Here is a tiny trained network, its code and every weight. The questions are about switching its units off for an input and a class, where a switched-off unit gives its printed mean instead of its output.

import numpy as np


def w(rows, s, z=0):
    codes = np.array(rows[::2]) - 128.0
    scale = np.full(codes.shape[1], s)
    scale[-1] = z or s
    return codes * scale


def f(y):
    return np.maximum(y, 0)


def log_softmax(a):
    a = a - a.max(-1, keepdims=True)
    return a - np.log(np.exp(a).sum(-1, keepdims=True))


def net(x, mask):
    res = np.array(x, float).reshape(1, 4) / 4 @ E
    y = f(res @ A[0][:, :-1].T + A[0][:, -1])
    res = res + np.where(mask, y, B[0][:, -1]) @ B[0][:, :-1]
    return log_softmax(res[-1] @ U[:, :-1].T + U[:, -1])


A, B = {}, {}
E = w([
[123,80,58,118,128,158,203,113,153,85,48],'x0',
[69,46,168,120,108,67,136,91,83,66,116],'x1',
[2,154,136,159,142,161,54,160,134,109,50],'x2',
[165,47,84,93,111,145,66,118,165,176,125],'x3',
],0.012)
A[0] = w([
[162,44,53,110,95,150,60,160,149,190,134,134],'n0',
[142,181,168,119,115,99,29,105,111,153,195,146],'n1',
[163,226,67,111,105,150,120,130,152,141,112,74],'n2',
[87,211,176,140,132,106,241,145,133,102,158,158],'n3',
[179,113,133,126,137,134,128,117,111,103,156,91],'n4',
[82,211,146,142,133,120,206,177,119,67,173,94],'n5',
[97,230,166,129,124,107,216,118,101,146,96,86],'n6',
[38,167,111,111,128,134,75,107,147,106,123,61],'n7',
[135,114,118,109,108,70,161,138,121,129,145,102],'n8',
[157,15,53,117,130,138,2,126,150,194,117,70],'n9',
[52,148,92,139,99,145,60,114,128,152,92,75],'n10',
[121,134,76,119,123,146,160,128,108,117,110,235],'n11',
[97,150,142,140,131,113,59,136,144,134,94,166],'n12',
[86,82,94,115,114,146,221,129,146,122,91,52],'n13',
[127,91,74,144,153,146,172,138,136,96,99,72],'n14',
[121,157,143,152,186,111,184,95,102,145,129,76],'n15',
[85,3,200,139,131,60,148,116,85,76,149,77],'n16',
[175,127,112,123,102,109,159,128,151,90,157,80],'n17',
[127,149,178,118,103,134,97,148,123,144,142,80],'n18',
[39,151,109,143,152,140,63,172,121,125,58,112],'n19',
[185,142,120,116,86,95,205,149,63,146,148,126],'n20',
[161,191,88,145,108,141,119,130,144,170,135,145],'n21',
[112,219,149,105,114,119,184,116,115,125,108,89],'n22',
[123,140,193,156,141,87,95,128,153,144,185,51],'n23',
[205,77,160,144,125,86,190,113,136,159,176,81],'n24',
[192,225,78,134,167,197,126,117,168,198,100,96],'n25',
[138,157,220,137,143,102,63,150,94,158,191,107],'n26',
[119,159,114,132,115,143,157,106,127,164,128,101],'n27',
[107,24,170,128,135,74,124,114,123,141,122,100],'n28',
[133,96,121,115,112,150,126,117,146,152,108,108],'n29',
[184,107,119,107,138,83,199,92,151,148,215,87],'n30',
[161,39,119,142,166,134,14,130,139,144,167,75],'n31',
[94,172,111,106,108,212,126,159,129,167,128,132],'n32',
[106,68,138,130,127,108,129,110,144,127,151,254],'n33',
[180,185,56,145,136,139,110,179,141,160,132,92],'n34',
[64,109,141,106,93,56,135,125,146,130,122,89],'n35',
[207,113,137,157,168,99,150,149,115,136,142,191],'n36',
[101,120,159,119,107,70,114,134,118,144,164,111],'n37',
[129,128,69,139,128,167,237,127,146,132,49,104],'n38',
],0.0099,0.0091)
B[0] = w([
[211,161,152,138,113,93,122,103,120,147,96,247],'n0',
[87,101,57,125,123,67,132,131,152,169,106,236],'n1',
[111,120,123,126,118,137,112,153,89,76,167,188],'n2',
[208,154,174,128,106,89,126,95,147,127,102,227],'n3',
[110,130,127,127,136,165,130,127,127,131,114,157],'n4',
[215,166,125,125,105,130,128,99,114,131,111,201],'n5',
[213,156,123,130,129,125,119,95,122,116,115,190],'n6',
[122,130,125,136,126,221,137,137,133,125,114,176],'n7',
[112,139,129,132,132,172,120,122,117,133,135,159],'n8',
[228,178,100,139,112,161,145,90,124,96,96,248],'n9',
[113,128,148,126,138,208,130,139,120,146,111,187],'n10',
[89,115,146,118,140,20,125,136,174,197,119,214],'n11',
[85,113,182,130,135,131,126,123,158,164,117,200],'n12',
[134,126,5,127,134,157,115,157,128,121,147,185],'n13',
[113,131,31,132,119,154,124,136,113,126,112,176],'n14',
[157,148,99,123,114,155,134,111,108,117,120,153],'n15',
[114,129,126,134,131,145,118,153,78,26,207,235],'n16',
[117,134,111,132,136,190,123,137,120,142,130,164],'n17',
[124,120,63,123,126,148,137,131,124,119,135,158],'n18',
[117,104,188,112,135,211,142,122,132,188,124,229],'n19',
[123,113,160,124,137,180,120,136,133,164,111,201],'n20',
[83,121,163,134,142,83,141,129,112,91,135,202],'n21',
[187,129,125,147,106,125,118,110,133,109,115,170],'n22',
[125,124,28,146,142,162,139,139,125,107,128,174],'n23',
[99,121,145,129,138,223,119,131,139,139,113,211],'n24',
[102,109,145,136,128,116,138,142,102,53,209,242],'n25',
[115,110,29,114,135,97,124,156,131,143,97,229],'n26',
[109,146,124,133,132,127,124,120,110,121,133,143],'n27',
[134,138,144,125,133,112,133,148,105,75,180,196],'n28',
[140,157,105,129,119,121,120,115,122,130,129,160],'n29',
[92,121,150,129,135,220,135,141,128,151,97,221],'n30',
[195,167,100,129,112,124,129,103,118,116,108,199],'n31',
[94,111,173,125,136,113,132,129,122,109,148,190],'n32',
[105,122,229,132,126,6,139,117,168,154,133,229],'n33',
[119,127,141,111,134,127,118,138,112,68,186,200],'n34',
[123,139,119,127,141,151,123,133,102,94,178,168],'n35',
[93,116,189,126,130,129,123,121,151,167,112,209],'n36',
[117,123,78,121,135,116,130,142,136,118,139,175],'n37',
[98,112,25,129,130,93,116,141,132,151,104,224],'n38',
],0.021,0.013)
U = w([
[240,172,132,110,113,127,131,50,115,103,94,108],'0',
[113,98,168,92,172,228,137,123,135,151,100,87],'1',
[129,110,145,98,158,116,126,141,55,34,206,122],'2',
[124,94,9,89,156,104,123,144,144,137,98,110],'3',
[123,95,209,87,153,27,136,101,195,159,114,253],'4',
],0.011,0.0069)

Each question gives the input, the list of numbers given to net, and the class t.
The units are the neurons (one row each of A and B). Each row of codes is followed by its name. A weight is (code - 128) times the scale printed after its matrix; where a second scale follows, it is the last column's (A, B and U).
mask holds one flag per neuron, in row order. A switched-off neuron (its flag False) gives its mean, the last column of its row in B, instead of its output. The means were averaged over made-up inputs and are rounded, as every weight is.
A unit's drop is (log p(t) with every unit on - log p(t) with that unit switched off) / (log p(t) with every unit on - log p(t) with every unit switched off).
The circuit of an input: a set's keep is (log p(t) with only the set's units on - log p(t) with every unit switched off) / (log p(t) with every unit on - log p(t) with every unit switched off). Starting from the 12 units with the biggest drops (on a tie, the unit counted first), units are removed one at a time, each time the one whose removal leaves the highest keep (on an exact tie, the one counted first), for as long as the keep stays at least 0.8.
circuit, biggest first: the units of the circuit, biggest drop first
most important unit: the unit with the biggest drop
k most important neurons: the k neurons with the biggest drops, biggest first
drop when u is switched off: that unit's drop, to one decimal
input [-7,7,0,7], class 0: most important unit	n9
input [-1,-8,-2,6], class 2: 2 most important neurons	n25; n34
input [2,7,5,7], class 0: 2 most important neurons	n9; n25
input [8,-2,5,8], class 0: 2 most important neurons	n9; n0
input [-6,-1,-1,-5], class 3: 3 most important neurons	n26; n1; n9
input [-7,0,-6,-2], class 3: 2 most important neurons	n26; n1
input [-5,7,4,8], class 0: 2 most important neurons	n9; n31
input [-8,3,4,8], class 0: 2 most important neurons	n9; n31
input [-6,-6,-2,4], class 2: 4 most important neurons	n25; n34; n38; n21
input [-2,-4,0,-1], class 2: 2 most important neurons	n33; n25
input [-8,7,-1,6], class 3: 2 most important neurons	n1; n26
input [1,-4,-2,3], class 2: 2 most important neurons	n25; n3
input [-4,8,8,-7], class 1: 2 most important neurons	n19; n7
input [-6,-7,-3,-4], class 2: circuit, biggest first	n25
input [8,1,8,-4], class 1: 2 most important neurons	n19; n10
input [-4,-6,7,6], class 1: 4 most important neurons	n19; n10; n12; n3
input [0,-6,8,0], class 1: drop when n19 is switched off	0.2
input [-5,4,-1,4], class 3: drop when n5 is switched off	0.1
input [4,-5,-3,-2], class 2: drop when n25 is switched off	0.2
input [6,-4,2,-2], class 3: circuit, biggest first	n38
input [-8,1,-3,6], class 3: drop when n26 is switched off	0.6
